Each state has 3 slots.
Slot 1 runs from 0 to 3 and then starts again.
Slot 2 runs from 0 to 4 and stops there.
Slot 3 runs from 0 to 3 cyclically.
Symbols: $ is -1 on slot 3; & is +1 on slot 1; ~ is -1 on slot 2; @ is +1 on slot 3; % is -1 on slot 1; ! is +1 on slot 2.

Follow the symbols from each start, one at a time.
Each answer is a row, close to the row of the state it stands for.
start  -9  -10  -13   11    9   -2   40   12    8  -18    7   -2   -9  -37  -23   -3    9  -10  -10  -11   26   13    5    6    2  -21    1    9    1   14   20   13  -26    5    4    2  -20   -8   -5  -35  -13   23   -3  -26    8  -22  -20   18   15  -32  -12   31   11    9   35  -14  -24    1   17    8   11   25    2  -10    2   -2   55   10   19    0    8   41   25  -43   -9    2  -20  -12  -11  -11   -6   11   19  -17    1  -29  -16  -22    4  -23  -40   20  -12   23   29   11   -8  -20   16  -14   30  -22  -18    1  -33  -23   20  -14   14   14    9    5   10   16  -28   43    3   -6  -23  -15   11
@   1  -13    5   36   19  -17    6   -8    3   -7  -11   28  -17  -52  -42   -2   -3  -22   -9   -1   -3  -12   -5   10   16  -13   -9   21  -24    4    3   -3  -16   21   -5   28    3  -19   10    1  -18   21   -7  -22    1  -21   -8   -2  -28  -26   -1   20   14    7    8  -50   -8   -5   33  -14   10   28   18   20  -18   15   13    4    1  -23   -3   40    8  -22  -22   -7  -31    5    4  -11   25  -11   15   17   -4   -9  -15   -6    8  -19  -19   -8  -13    4    1   -1   13  -17    1  -33   30   -8    1   15  -14  -28   13   -9   29   17    3    6    5   -9  -22   19   14   11  -27  -26   28
~ -11  -10   26   32   27  -13   -4  -32   -2   11  -20    9   -5  -69  -17   11   -5  -36   20   15    3  -10   10    6    1   -8  -13   -4  -42   15   11   -9  -20    7  -11   37   -7  -27    8    8   -8   25    6  -31   -1   -4   -8   -6  -10  -31  -17   26   17   15    1  -46  -18  -29    9  -18   -3   33    9   19    1   24   13   15  -12  -19   -1   34    2   -2  -19   -8  -13  -22   34  -10   17  -33   24    7  -24   11  -30  -13   -8   10   -4   -5   -9   -8    0  -10   16  -29    1  -30   23   -2    1    2  -19  -30    3   -5   34   26   -2   12   19    2  -23    0    8   22  -28  -18   28
~  -6    5   20   21   13   -9   -3   -8  -16   18   -8    9   -2  -30   -5    1   21  -31   -5  -20   -3  -21   19   12   35    7  -29    9  -41    5    1    4   -8    3   10   56   14  -11    9   16    3   13   16  -14    7   11   -8  -32   -9   -9   17   25   18   20   -3  -29  -33    2    1  -25   -2   30   15   27  -13   27    9    5  -18  -25   11   40    1   -9  -12   -1  -16  -10   12  -18   25  -27    7   -3  -17   -8   -9   -2   -7    3    5   -8  -12  -33   35  -20   22  -36    1    8   23    2   13   16  -32  -28   14   11   35   15    6   -6   17    3    0  -14   11   22  -11    0   19
!  -9   -5   28   34   28  -26    7  -29    7   11    3   -6    0  -63  -29    7   -3  -21    9    2    0  -18   17   23   -4   -8  -25   10  -32   13    8    2  -23    9   -7   33   -7  -23   -2    7    9   17    4  -37    1   -9   -2  -10   -1  -15   -9   21    6   26    2  -50  -27  -20   17  -24   -1   26    0   10   -5   26    5   -2  -11  -31   -9   30   14  -20  -17   -3  -23  -26   13  -24   12  -32   21   11   -9   15  -17   -4   -9  -10  -10   -9  -11  -17   10   -8   21  -27    9  -20    9   -7    6    1  -25  -15    5   -5   26   27    8   -2   23   -4  -23   -2    3   29  -25  -24   24
!  -3   -4   -4   34   32  -21   10   -6    2    2  -14   21  -15  -70  -49    7    3  -18   -2   -1   -6   -9   -1   20   20  -27   -7   20  -21   19    8   -4    0   35    1   38    1  -20   10    0  -18   24    1  -16   18  -15  -10   -3  -32  -27   -8   20   18    1    8  -47   -4   -6   25  -16    7   32   17   18  -22   26   14   17   -5   -8   -8   45    9  -18  -15   -1  -15   -5    7  -15   38  -11    6   23   -8   -3  -16  -19   -1  -18  -14  -16   -2    1    1   -3    7  -12    8  -21   36    3    0    9  -14  -29   17  -17   33    7    2    7    1    5  -11   13    9   10  -31  -22   19
&   5   -2    1   11   37  -17   42   13   -3   -8  -23   29    4  -21  -31   11  -15   13  -27    1   10    2   -2    8   16    0   -1   26  -11   29  -11  -20   23   40    7   17   -8  -14    2   -4  -40   16   -5   -7   -6    0    4   10  -38  -22   22   14   51  -23    3  -30    9  -34   16  -20  -14  -14   18   37   -7   -5   -8  -10  -10  -42  -20   18    0  -13   -8  -20    0    1   -2   -5   16    6   15   30  -20  -11   -7    6   -1   -2  -13   -7   -1    3  -29   13   13   -5   10  -18    8    3  -11   28  -17  -11    1   -5   13   11    3    1   -6  -21    2    2   -7   25  -37  -16   39
%   4  -26   12   34   40   -6    9   -6    2   -1  -16   10  -14  -50  -50    7   -3  -19   -6   -4  -12  -14    6    5   23    0  -12   23  -37   15    1   -9   -8   45    0   35   -6  -12    3    1  -24   30   -3  -13   -2  -25  -10  -10  -25  -17    1   31   22  -11   16  -45  -11  -13   20  -23   10   36   17   -2  -22   20    6    8   -6   -9   13   45   -5  -16  -28   -5  -18  -18   10   -7   28   -7   18   11   -5   -9   -1  -10    2  -27  -10    1  -16    0    8   -3    8  -20    4  -33   29  -27   -1   13  -20  -42    5  -15   29   -7   -1   -6   11    3  -20   20   15   21  -14  -13   27
$   2  -14  -12   14   16   -4   23    5    0  -24    9   19  -16  -31  -35   -3   -4   -3   -8   -6   24   13    2    0    3  -27  -18    6    9   26   16    8  -27    0  -12    7  -20  -16    2  -25  -17   14   -6  -25   10  -26  -21    9    0  -19  -14   28    4   -3   39  -20  -17   16   14    2   17   22   17   -2   -9    4   51   10   21  -21    6   35   24  -24  -21   -3  -22   -3   -6  -12   -7    4   20   -8   11  -31  -12  -22   13  -23  -40   23   -9   20   22    8    2  -20   20    0   28  -15  -16   -3  -20  -27   23   -7   14    4    5    5   13   15  -10   42    8   -6  -31  -17    5
start  -5  -13  -23  -17   19   -5   21    1   28  -30  -17   29    1  -16  -45   -3    1  -11   -8    5  -19   -6  -19    3   10    9   32   46   -5  -18    6   -2   21   40   -8   -1    5   -3    5   -5   -4  -12   -9   -1   -6   -6    7   20  -42   22   -6   10   -4  -17   -4    8   32  -33   42    9   -3  -10    3   15   14    6  -31   -5  -10   15   -8   -5  -20   19   -4    5   13    6   -7    5   21   13    1    2    2   -4   17   -6   17  -22   -4   13  -18   29  -50    3  -33    7   13  -39  -13  -11   -3   20   50   -7   -8   22   -8  -39    4   -1  -16  -22   -4    6    6    9  -19  -10   -8
@ -11   -5  -37  -33   11    8   15   10   14  -32  -13   10    6   -5  -29   -8   -1   -5   -4  -10    6   -7    0   -9    0    2   27   38   16   -5   15    1    8   24   -9  -34    7    0  -10  -30  -29   -9  -23   21  -27   -5    2   28  -14   24  -13    3  -26  -39   29   17   21   -6   37   33   -4  -12   11    3    9    2    9   -2    2   28  -13   -8    1   13    9    7   16    3   -2   17    2   25   13  -10   15  -26  -16    0   11  -36  -18   17  -21   57  -17   32  -44   15    1  -20   -1  -18  -17  -12   31   10   14    1  -14  -31   13   -6   -6  -16   10   31  -12  -14   -9   -8   -5
$ -10  -12  -30  -25   -2   -1   11    5   11  -20   -9   22    3  -31  -36   -7    9    0    1   -9  -24   -7   -2   -4    3    9   39   43   -3  -15    6   -2   20   41  -23  -13   14  -20    5  -20   -1  -18  -12    4   -4  -10   -7   21  -29   30   -7   11  -13  -21    1    5   35  -25   38    1    1    1    3    3    1   12  -12    4    0   19  -16   -4  -30   22   -6   -8   28    2   -7   11   25    6  -17   -6   21    3   11    4   12  -13   -5   12  -24   29  -46    2  -36    5    7  -43  -10  -18  -10   24   52   -9    2    3    0  -29   -2  -12   -6  -17   -2   19    0   -2  -15   -7  -12
%   3    0   10   10   32  -17   21  -11   15  -27  -21   16   10   -2  -49   14   -6   15  -15   -8  -15   25  -24    7   28  -13   12   20   29   20  -13    1    2   42   -3  -17   -4   -4  -11    1  -20    2   -7  -21  -14   23    8   29  -41   -2    5   18   18  -18    1   -3   16  -20   27    5   -5  -24   13   20  -36    0  -12  -24   -4  -26    1    0    7   13   -2  -25   21   19    1    6   20   42  -20   26    2   -7   -3    4    7   -4  -10  -12    9   -3  -53  -12   -3   13   25  -52   -2  -18   -7   44   21  -19   17    3   -4   -4  -24    2  -12  -11  -19   -3   -7   31  -22    7   21
%  16   -3    3    1   43  -17    1  -15   20   -3  -15    6   -6  -41  -69    6   10  -14   11    8  -10   -2  -12   26   24  -12    7   28   11    4    9   13  -38   20  -11    7   -1  -20   -6    4   -5   18  -13  -29   -3  -17    1    7  -12   12  -21   38  -15   12   28  -20   -1   -4   21   -1   18   16    9    5  -33    4    2  -20   -3    2   13   22   11   11  -40    2  -20   -4   15   -9   23    5  -10    8   12  -26   -5  -20    8  -14  -30    6    3   -4  -21  -14  -11    1   21  -62   22  -15    4   14    9  -41   18    1    6   20  -11   -9    1   -6  -17   25   14   16  -11  -24   -5
%  13  -16  -11    2   14   -5  -16  -14   33  -21  -39    4   -9  -13  -53  -17    0  -21    3   33  -26   -5   22    1   32   19   34   26    5   -2    8    3    1   57   -9  -27  -14   -8   -2  -13   -3    1  -35    5    3  -26   -3   -8  -43   12  -14   17  -42   -2   -3  -15    3   -3    4   -2   -2   14    8   -2  -37   -3  -12   27   24   22    7    9  -17   10  -16   16   -3  -16    9  -16    9   -9   -7    9   29    9  -18  -27   13  -36  -43    3   10   10  -26  -17  -23   14   -1  -26    4   12   10   13   21  -32    8    7   -2    9  -24  -17   -1   -3  -20   10   24    8    6  -23   -7
@   8   -8  -25  -25    4    4  -10    5    4  -30  -25   -4  -14   -1  -43   -6  -14   -7    0   29  -16   12   34   -3   12   16   36   12   12   13   -6   -4  -17   33    3  -52  -20   -7  -15  -24  -12   -9  -39   19   -4  -20    0   13    5   12  -18   -1  -49  -16   20    4    2   20   13   31    5    1   16    0  -19    7   32   41   16   19   12    9   -4    4   10   12    6   11   -5  -13  -13    5   18  -17   21  -10  -33  -12   10  -51  -47   13   -1   36    5   13  -39   10   -2  -24   13   12   -1   -8   24   -2   24   -9  -20  -13   21  -13   -7    8   -4   29    0  -30    2  -19   -7
&  -3   13   -6  -20   20   -9   15   -1   -3  -21  -11  -11   -1  -27  -60   -3   12   -5   14    2   -4    5    5   21   19  -16   -2    8   18   14    6    4  -39   16  -13   -8   -1   -2  -25  -14   -9    3  -25  -15   -9   -8    1   -2   -7    8  -19   12  -18  -15   60  -23  -11   14   23   29   27   12   16   -6  -23   -2   41   10    7   26   15   39   18  -10   -9   10  -24    2   11   -5  -12   24   28   12    5  -31  -29  -23   -7  -36  -26   -4   -1   13    9    9  -21   -7   23  -21   33  -10  -19  -19   -6  -20   34  -10   13    5   -1    8    3   11  -10   49  -10  -10  -15   -8   -6
$  -3    3    5    0   35  -18    0  -16   21  -14  -10    7   -7  -37  -77    5    8  -14   11    6  -19   -8   -2   17   28  -26   21   23   18    1   16    5  -27   24   -7    7    7  -12    4    4    4   10   -1  -28   -8  -11   -5    4  -26   14   -2   33   -4   -6   25  -38   -6    4   18  -10   22   23   21    0  -23    6   -1   -5   10    1   17   16   -5    4  -30   -9  -21   -7   19   -8   30   12  -14    3   10  -18  -15  -22    1   -3  -27   -4    5  -11  -30  -22  -11   -8   17  -40   41   -3   -4   15   13  -37   29   14   22    7   -5   11    8   -4  -14   17    7   11  -15  -15   -4
start  -5   20   17   -2   28  -17   -9  -33   20    9   -2   -6   12  -41  -68   -8   15  -14   25    5  -22   -9    5   23    8  -11   -3   -1   11    0   16   11  -46    5   -5   18   -6  -18  -15   14   25    7  -12  -35  -13   18    4    2  -10   17  -12   25  -24   21    6  -37  -11  -16   24  -15    8    9   -4    1  -24   14  -16  -14    3    3   23   15    7   13  -35   -8   -4   -6   15  -13   12  -12  -16   16   11    3  -15  -17  -17    9  -16   -4   11  -22  -23  -35    2    0   22  -46   28    6   11    2   18  -32   16   23   19   24   -5    4   28   -4  -28   -2    8   23  -21  -15   -3
@ -12   19    1  -20   13    5    9  -21    4   -9    8  -22   -3  -26  -34    6    5   -9   27    0    5    5    9    9   -1  -10  -20  -18   25   13   10    9  -58  -12    2  -13   -2   -8  -34    4   13   14  -23  -15  -17   22    1   -4   12    4  -35   16  -36   -7   56   -6  -14  -14   15   17   24   15    9  -10   -3   -2   32    5    5   12   23   20   34    8   -5   -4  -21    0   12   -3  -24   21   26   -4   11  -13  -29   -8  -26   -8  -20    0    2   -1    4   22   -3   13   15  -20   34  -10  -17  -32   -8   -6   21    7   -1   14    3    1   27   14   -6   24  -13  -12  -16   -2  -15
@  -8  -15  -13   10   -5   -3   16   -7    3   -2   15  -13    1  -49    4   -1   -9  -14   -8   -1   26    4   20    9   -4  -16  -12   -7    8   27    8    9  -30   -4    4   17  -25  -27   -7    1   14   25   13  -48    8  -18  -29    5   25  -38  -11   23   -3   22   36  -23  -30   -8   -8   -4   19   24   -5   -8    7   10   55   10   11  -19  -14   36   26  -30  -14   -6  -24  -12   -3  -14  -16   -1   20  -16   -3   -3    1  -19   -2    0  -32    6  -16   -4   23   19    3  -29   26    5    1  -12  -10  -21  -38  -25   16   -5   10   32   -2   13   31   10  -21   37    9   -9  -38  -27   12
@ -13   -9   15   18   32  -11   12  -22   -6   -2  -12    1  -11  -72  -15    0    2  -27   10   -7    5    2   14   11    0    1   -8   -6  -30   22    4    8  -18   11    0   28  -12  -36   -2   19   -7   38    3  -16    5  -14  -16  -23   -2  -13  -20   19   11   15   -1  -51  -22  -22   16  -27    2   25   14   16    7   24    1   10   -6  -21   -5   42   15   -6  -18    0  -28  -22   29  -18   14  -20    9   14  -18    6  -17  -14   -1   13   -4  -13  -10  -12   -5  -10   14  -14   -6  -15   10    3    3   11  -25  -28   -2  -13   41   26    6   -8   26   -6  -22   -7    8   20  -34  -10   34
&  -9    0   27   23   26  -10   28  -12  -10   -2  -18   29    2  -33    5    7  -19    7  -18   -5   17   12   -3   11    5    5   11   -1   -3   26   -9  -10   20   22   11   24   -5  -16   11    1  -24   12   10  -11  -11    9   -2    5  -13  -30    8   16   26  -24  -17  -16    8  -48    8  -22  -24  -16   17   19  -13    2  -21  -15  -10  -41  -28   13   11   -5   -4  -31    6    0   -9    0    3    4   -1   11  -37   13   13   11  -10   18   -4  -21    5  -17  -24   -1   18   -8    7  -14   -9   15  -17   38  -18   -8    9  -14   17    8  -23   12    6   -7  -19  -38  -34   36  -42   -3   44
~  -5   23   20   21   28  -14   29   -7  -11   19   -4   33   20    2    9   10    5   11  -34  -27   17   -7   -2    2   14   -9  -23    9   -9   18   -7  -13   36   14   20   22    7   13    3   12  -22   15   33    7    6   37    1  -18  -14  -14   40    1   52  -10  -14  -13   -3  -32    4   -8  -34  -18   23   26   -9    5  -17  -14  -20  -43  -11   17    8    6   19  -15   13    5  -12   12    4    2    0   16  -18   -9   10   16   -9    8    8  -14    3  -32    8   -8   39  -19    5   -1   -6    1   10   55  -27   -3   -7  -12    8    2   -6    7   -5    2   -4  -32  -10   29  -30    1   45
%   0    5   34   28   27  -14  -15  -20  -26   33   12   11  -13  -36  -20    7   20  -19    1  -12   -7  -18   16   16   38  -10  -35    0  -40    1    9   17   -2    3   10   43    9  -25   17   15    7   25   15  -11   -3    5   -8  -23  -12  -17    7   30   10   16    0  -28  -28    6   -2  -22  -18   23   -4   10   -1   23   -1   -4  -23  -22    5   18   -3   -6   -3   14  -27  -21    9  -14   19  -31   -5    6  -15   -8  -18   -1    5   -4    2  -11   -2  -35   22  -10   30  -33  -11    0   22    3   16   11  -24  -17    2    3   51   11   12    1   15   -1   -9  -14   26   29  -22   -4   24
$   4   14   -7   23    2   -5    6   13  -13    4   21  -12   12  -22   30   -4    3  -23  -12  -31   40   15    1   15    0  -33  -33  -10   15    6    4   24  -20  -30   12   20   -3   -6    0   -1    5   29   18  -23   30    7  -16  -24   28  -19   -1   29   -1    5   33    9  -54   19    0    0    3   20   -4  -19   13  -11   48    4    9  -13    7   36   29  -13   -6   -3  -27  -10  -10  -12  -19    0   19  -28   -7  -24    4   -2   18   -4  -14   30   -6   -2   50    0   28  -40   12   22   27   -9  -18  -27  -42  -17    2   -6   12   26    0   -1    0   21   -8   22   26   -7   -7   -8   -3
@  -3   -2   30   33   21  -17    1   -2  -18   31    4    4   -1  -29   -9    7   25  -24   -3  -19   -4   -2    4   20   23   -7  -28    7  -42    2   12   -1   -7   -1    4   42    8   -9   12   22    2   19   23  -18   13   11   -8  -33    3  -11    8   20    6   16    1  -25  -40   -3    3  -16   -1   34   20   18  -14   13   -8   -8   -8  -24    6   28   -2   -7  -26    8  -16  -12   12  -12   18  -26   -8   11  -17   -6    0  -11   -8    0    7   -2    0  -24   28  -21   25  -37  -13    1   22   11   19    2  -39  -17    6    1   37   22    5   -3   19  -12  -12  -10   29   23  -13   -3   22
start  -4   33   20  -11   -7    0    9   -1    1    5    1  -27    7   39   21    2   -1   34   24  -15    6   20  -28    0  -30  -19  -14  -42   45    4   -5    0   -9  -37    4  -18    5   23  -12    8    1  -10   14    4   -6   26   32    8   15   -4   -1  -38   22  -13    0   18   10    3  -17   17   12  -30    0  -15   -9  -21   -4  -14  -13    7    5  -33   24    2    9  -16    0   30   -8   23  -22   19   -4   10   -6    2    8   18  -31   34   31  -28   18  -16  -11    7   18   16    7   14    0   -2  -15  -24  -14   32    9   -1  -19   10  -11   22   -4    8   14  -36  -39  -11   13   26  -13
@   2   15   10    8   -7   -2   11   16  -14   14   20  -17    8   24   58    1   -3   25  -10   -8   34   30  -15    7  -34  -19  -25  -37   17   15   -1    2   16  -41   21   22    0   16   -6   -6   -9    2   16   -4  -10   18   -6    2   26  -34    7  -18   47    0   -2    7   -1   12  -28   -5   -3  -22  -13  -17   22  -27   -4  -24  -15  -19  -17  -16   29  -13    4  -12    1   15  -24    6  -23   18  -10    8   -9    5   16   22  -13   27   24   -6   11  -25    6    3   27    4   11   38  -15    1   -7   -2  -24   11  -19  -13  -19   21  -18   20    3   13    8  -20  -24  -10    7   13   -5
& -17  -13  -14   -7  -48   10    5   23  -22   11   35   -6   -1   30   68  -13    0   26    3   10   32   -4    3  -14  -40   13   -6  -23  -21  -14   -3  -23   18  -39   13    2    0   12    8   -2   11   -2   24   18   10   -1  -21    3   38  -11    3  -21   11    2  -17   33    1   -3  -24  -12   -5   -5  -30  -30   42   -2  -17    2   -7    4  -21  -24   -7   -8   20   -4   10    4  -18   14  -14   -3   -5  -14   -7   10   29   10   12   23   38    9  -13    8   20   24   17   10    6   32  -24  -18  -13  -21  -11   33  -29    5  -23  -16   10   10   -7  -10   18  -16    3  -15   23   10   -8
&  10  -11    4    1  -40    6  -23   16    2    6    6  -35  -10   30   60  -11  -16  -12   15   23   14    3   21   -9  -26    7    0  -46  -14   -8    1    1   -8  -32   -9   -7  -18    9   11   -5   15    0    2    2   14  -21  -18  -12   37  -16  -13  -16  -22   43  -28   21  -12   38  -43   -3  -11   10  -21  -16   17   -6    4   16   15   -2    2   -5   -1  -21   15   -3   -2  -20    7   -7  -38  -23   -3  -26    1   33    0    2   12   -1    9   10   12    0   39    4    9    3  -21   53  -16   14    5  -27  -19   18  -15   -5   -9   17   -2    7    2   24   14   -9   11  -13   28   -5   -7
& -10    7   15    7  -29    9   -5    2  -11   17   33  -20   -2   -5   44    2   -1   -5    7    2   16   13   10   12  -31  -17  -35  -51   -7    3    6   21  -21  -51   10   20   -8   16   -1   10   13   17   30  -18   16    4  -11  -21   47  -20  -10    2    6   38    5    3  -25   43  -31    1   27   15  -21  -25   16   -5   25   -6    6    0    0    3   21  -29    5   -6  -21   -4   -2  -16  -30    0    0  -11   -1   11    4    2  -14   29   12   -1   -3  -17   47   -8   32  -12   15   37    8    6   -6  -43  -40    5   -7   -8   11   16    2   11   18   17    8    0   -2  -10    5    4   -2
!  11   -5    5   23  -29   -9  -10   21   -9   11   27  -14  -14   -4   18   -4    6   -8   -7   -9   20    6    3   12  -10  -33  -46  -26   -1   -9   10    1  -21  -36    1   29   -1   11    2   -6    5    8   16  -33   38  -17  -13  -17   23  -27    9    5   22   23   21   -9  -28   57  -27  -13   15   18  -13  -14    3  -13   28   -3    3  -20   12   20   12  -44   -9    4  -31    0    2  -11   -1    8    5   -7    4  -12   10   -3   -9    9    4    0    5   13   53   -6    7  -28    7   24   32  -16   -5  -41  -52  -10   13  -15   13   19    8   10  -17   20    1   27   18  -19   22   12   -6
&   2    7   -5   28   -6   -3   33   44  -19   -5    9   -6    0   32   45   13  -13   22  -32  -18   27   18  -26    6  -10  -23  -17  -17   29   28   -9   -8   11  -19   11    7   -7   18   10  -20  -24    9   32   -6   10   11    1    4    5  -39   32  -10   59   -6   13    9   -5   17  -29   -2   -1  -24    1    7    5  -28    9   -5   -7  -19  -21  -12   29  -25    1  -22   -4   18  -30    7   -7   32    3   -2  -11   -9   23   20   10   22    4   -1   12   -8   21   -3   22  -14   11   18   -8  -13  -12    0  -32   20   -5  -16  -18    3  -23    3  -29   15   10    3  -18  -22   10   13   15
! -13   26   -5   11   11   10   40   25  -25   -7   15   12   21   20   36   -5   -9    9  -39  -29   49   28   -7   -5    6  -12  -21   -6   31   32    1    9   29  -10    6   -2   -7    1    2  -19  -11   15   26   -4    6   29  -15   -2   20  -40   16    0   24  -15   27    5   -9  -17   -8   15  -19  -21   14    7    5  -10   29  -37   -8  -29  -19   12   27    0   21   -8   14    6  -36   12  -24   24    1  -13   -9  -35   12   23    1   16   -1   20    8    3   13   15   22  -21   -1   24  -11   -5  -22   17  -37    9    0  -11  -16   10  -15    8   -7   15    8   -2   -9   -2  -21    6   23
%  -2    8    7   17   -2  -10   16   22  -21    9   28  -12   -1   -4   22   -9   12  -18  -21  -14   36    3   18    8   11  -22  -50    0    0   16   12   16  -28  -24    4   15   -7    6   -2    1   10   21   15  -21   22    6  -22  -20   33  -23   -6   20    5   19   29   -1  -47   28  -16    8   12   27   -5  -14   17    4   47    2   15   -8   16   34   33  -19   -2    1  -15  -12   -8  -20  -25   -3   13  -17    1  -21    9   -9    4   -1  -16   19   -4   -3   58   -1   20  -41    6   29   19   -8   -6  -26  -37  -24   15    1   16   13    2    9   -1    5   -2   26   17    5  -20    1    4
start   0    3   12   13  -33   -3   -6   12  -13   21   29  -24   -9   -4   50    7   11   -1   17  -10   20   -1    4    4  -21  -24  -25  -47    1    2   18   12  -20  -46    1   39   -6    6   -1    6   12   23   35  -37   24  -11   -6  -15   46  -21   -6   -1   15   31    8   -6  -28   29  -22  -18   18   24  -19  -21   16  -15   23   -4   -3  -13    9   -7   25  -24    1   -3   -6  -16   -9  -10  -16   -5    1  -17    0    9   13   -5   -3   28   30   -4    5  -18   39   -8   27  -13   -9   37    5   -7   -6  -49  -51    3    0   -6   19   27    3    8    1   19    1   10   -1   -8    9   -6   -3
%   4  -18   12    9  -37    3  -26   -7  -12   16   12  -26  -10   32   67   -3   -3  -16    7   24   15    2   17   -9  -26   14    5  -51   -8  -10   -7   13   -4  -27   -9    2  -14   -2    2    1   17   -2   -1    4   16  -27  -14   -6   42  -10   -3  -22  -21   32  -24   13  -20   19  -41    9    6   19  -20  -27   18  -15    4   15   20    3    3  -20   11  -18   13    3   -5   -8    3  -17  -35  -18    4  -22    8   29   -7    3    0   16   -7   19    8    5   33    9    1   -6   -9   57  -13   10    0  -20  -15   18  -24    3  -16    9    2    3   14   26   -1  -11   16  -23   30    2    2
@   1  -17   17    8  -19    2  -39  -13   -6   35  -19  -19   -6   18   42   -1   -4  -18   23   21    6  -11   14  -16   -7   22  -14  -22  -39    4  -10   -6   20  -10    0   19  -13  -13   25   28   20   -6    7   24   15  -19   -9  -37    5    7    0  -22  -11   20  -50   -8   -6   17  -24  -35  -11   25  -12  -13   10    8  -25   23    5  -12   -6   -8  -18   -2    5   10  -11  -21   36   -3    6  -38  -10   -5   -4   42   -5   10    4   10   18  -10   16  -23   16  -24   22    1  -24   34  -11   20   24  -11    2    7  -20    0   15   18   13  -10   12   15    5  -36   21   -4   23   -8   10
&  -4    2   30   31   -1   -7  -23  -26  -14   38   18   -5  -14  -24   26   15   -3   -6   32    3   -6  -13  -11   11   -7   -2  -37  -25  -27   -7    5   -5  -15  -30   -3   56    1   11   21   28   11   21   29  -10   15    6   -5  -38   10   -7    2  -16   35   24  -24  -21  -20   12  -22  -23    1   26  -18   -2   -1    0  -16   -4  -15   -3   -1   10    8   -3  -11  -14  -24  -20   14  -10   -1  -12  -10   10  -30   16    2   -4  -11   27   28  -25   18  -39   16  -35   45  -19   -8    9    0   15   21  -21  -38   -2   -7   -6   16   26    4    0   13    4    2  -27    4    6   12   13   -1
&   5   -2   35   37    6    6    4    3  -15   32    9   -1    4    3   27   15    1   21   -2   -8    9   -1  -10    3   -9   11  -31  -36  -20    3  -20   -7   13  -15    9   38    5   19   13   22    1    7   23    2   -1   21   14  -17  -12  -30   31  -10   52   -3  -37   -5   -3  -21  -27  -24    4  -18    1    8    6   -5  -26  -16  -21  -24   -3   -7    8    7    8   -5   -1    9   -4    8    9  -13  -15   23  -35   14   21   20   -5   43   37  -30    1  -39   -4  -10   35    1   -6   12  -13    2   11    9  -14   19  -10    7   10   18   -8    5   -6    0    2  -39  -24   29  -15   14   14
%   2   -5   42   26   -7   -9  -26  -14  -10   33    2  -13   -7  -19   18    9    5   -8   23    8   -8   -5    9   15  -17    1  -37  -27  -44    1    9    1  -15  -30  -13   49    9   10    4   29   10    8   33  -28    7   -1   12  -40    8   -6    4  -13   26   25  -19  -19  -17   16  -25  -33   13   23  -16    7    4    7   -9   -6  -25  -23   12   -8    5  -10  -16   -1  -35  -14   18   -6    6  -36   -1    8  -18   18   12   -7  -28   43   26  -22    9  -33   21  -27   42  -29    0   19    2    9   16  -19  -26   -5  -11   -5   31   31   -9   -8   20    6   -2  -26   12   17    1    8    6
@   2   16   30    9  -11   -2  -26  -29   16   33   13  -36   -4   -7   -1   -4   26   -3   43   13  -23  -24  -11   23   -2  -11  -23  -29   -1  -15   12   11  -43  -49  -11   28    9    5   -7   26   30  -10   20  -25    6   14   20  -22    0   21   -6   -1    5   36   -9  -11  -11   23   -5  -31   23    4  -16  -19  -15   -5  -12   -7    1    5   24  -19   14   10  -27   -2  -19    4   20    4    7   -7  -22    3    6   26   -5  -16  -18   34   26  -19   27  -46   -5  -38   23   -1   -6   -9   10   10   10  -19    3   -2   18    3    3   29   -3  -10    7    8   -8   -4    0    6   22   27  -28
$  11  -11   23   33   -3   -4  -22  -16  -18   28   12  -13  -10  -27   22    8   16   -7   23   -4   -5   -9   -8    9   -2   -9  -33  -20  -35    3    5  -12   -8  -28    0   45   20    0   20   30    2    6   30  -19    3   -1    8  -31   15  -16    3   -9   26   31  -30  -28  -10    5  -14  -39   18   25   -6  -16    8   -1  -10  -10  -11  -15   15    3   12  -11  -13   -5  -25  -11   27   -6   11  -31  -11    3  -19   19   13   -4  -18   25   17  -23   14  -26   18  -31   41  -23   -5   19   10    2    7  -10  -28   -7  -10    6   25   26    3   -1    5   14    0  -26    5   19    6    0   12
!  12  -11   21   25    2  -13  -28    3   -6   22    5   -6  -19  -21   -1   12   12  -14    6   -7  -17   -6   -4   13   11  -13  -31  -11  -35   -7   -2   -9   -4   -7  -10   49   14    2   11   10   -8   16   21  -14   26  -26   -7  -29   -8  -25   13  -11   51   23  -16  -22  -27   28  -12  -32   18   37   -7   13  -16    2    9    3   -4   -5    9   22   -2  -34  -27   -1  -26   -8   19   -8   32  -18    3   11  -12    1   -4    6  -13    7    8  -25   -6  -26   18  -22   19   -9   -5    8   16    2   18   -4  -28  -19    3   -7   37   14    1   -4   -3   13   -2   -8   16   10   17    2    2
